Below is a small trained network, with its code and all its weights. Each question gives an input and a class and asks what happens when units are switched off, that is, made to give their printed mean instead of their output.

import numpy as np


def w(rows, s, z=0):
    codes = np.array(rows[::2]) - 128.0
    scale = np.full(codes.shape[1], s)
    scale[-1] = z or s
    return codes * scale


def f(y):
    return y / 2 * (1 + np.tanh(0.7978845608 * (y + 0.044715 * y**3)))


def log_softmax(a):
    a = a - a.max(-1, keepdims=True)
    return a - np.log(np.exp(a).sum(-1, keepdims=True))


def net(x, mask):
    res = np.array(x, float).reshape(1, 6) / 4 @ E
    y = f(res @ A[0][:, :-1].T + A[0][:, -1])
    res = res + np.where(mask, y, B[0][:, -1]) @ B[0][:, :-1]
    return log_softmax(res[-1] @ U[:, :-1].T + U[:, -1])


A, B = {}, {}
E = w([
[121,184,142,78,67,223,134],'x0',
[87,129,150,94,254,104,126],'x1',
[74,180,145,194,117,104,142],'x2',
[64,156,134,90,107,91,72],'x3',
[66,116,236,155,87,156,211],'x4',
[159,159,93,86,74,137,184],'x5',
],0.01)
A[0] = w([
[66,179,40,93,128,32,91,162],'n0',
[115,64,117,216,171,56,87,127],'n1',
[125,154,28,100,157,147,80,189],'n2',
[149,33,151,255,191,88,89,124],'n3',
[94,163,181,166,208,111,130,255],'n4',
[227,122,72,155,130,169,204,238],'n5',
[198,137,61,140,115,166,180,144],'n6',
[113,192,165,193,117,200,124,143],'n7',
[96,101,201,108,88,106,218,194],'n8',
],0.0092,0.004)
B[0] = w([
[148,197,109,122,48,141,208,214],'n0',
[149,163,145,138,2,192,133,232],'n1',
[191,161,75,121,213,70,135,214],'n2',
[84,159,232,134,26,170,150,254],'n3',
[133,174,166,47,143,149,148,238],'n4',
[193,102,153,33,53,147,33,237],'n5',
[98,121,120,37,121,109,118,197],'n6',
[159,235,47,186,112,95,227,194],'n7',
[135,127,182,53,17,229,134,241],'n8',
],0.0087,0.009)
U = w([
[177,231,59,159,171,117,140,129],'0',
[95,47,86,193,146,86,125,2],'1',
[193,102,77,69,145,108,56,202],'2',
[118,88,105,245,174,119,117,6],'3',
[130,149,170,126,69,173,135,173],'4',
],0.012,0.0037)

Each question gives the input, the list of numbers given to net, and the class t.
The units are the neurons (one row each of A and B). Each row of codes is followed by its name. A weight is (code - 128) times the scale printed after its matrix; where a second scale follows, it is the last column's (A, B and U).
mask holds one flag per neuron, in row order. A switched-off neuron (its flag False) gives its mean, the last column of its row in B, instead of its output. The means were averaged over made-up inputs and are rounded, as every weight is.
A unit's drop is (log p(t) with every unit on - log p(t) with that unit switched off) / (log p(t) with every unit on - log p(t) with every unit switched off).
The circuit of an input: a set's keep is (log p(t) with only the set's units on - log p(t) with every unit switched off) / (log p(t) with every unit on - log p(t) with every unit switched off). Starting from all 9 units, units are removed one at a time, each time the one whose removal leaves the highest keep (on an exact tie, the one counted first), for as long as the keep stays at least 0.8.
units of the circuit, in order: the units of the circuit, biggest drop first
most important unit: the unit with the biggest drop
top k neurons: the k neurons with the biggest drops, biggest first
drop of u: that unit's drop, to one decimal
input [5,6,-7,4,-1,6], class 2: most important unit => n7
input [3,6,-7,-3,3,1], class 2: units of the circuit, in order => (n3; n1)
input [2,-6,2,-3,-1,-1], class 2: units of the circuit, in order => (n3; n1; n5)
input [1,6,-5,-8,-2,-3], class 2: units of the circuit, in order => (n8; n5)
input [2,-3,4,0,-8,1], class 0: top 2 neurons => (n0; n2)
input [-7,5,0,-4,-5,2], class 4: top 2 neurons => (n3; n1)
input [-8,-3,-5,-1,-4,0], class 4: top 2 neurons => (n3; n1)
input [0,0,2,-8,1,5], class 2: top 3 neurons => (n3; n5; n1)
input [0,-8,5,4,-2,-4], class 0: top 2 neurons => (n8; n3)
input [-8,-2,-4,-7,-8,-8], class 4: drop of n3 => 0.8
input [7,2,-2,5,-8,-7], class 0: drop of n0 => 0.2
input [8,4,1,7,1,-8], class 0: drop of n8 => 0.2
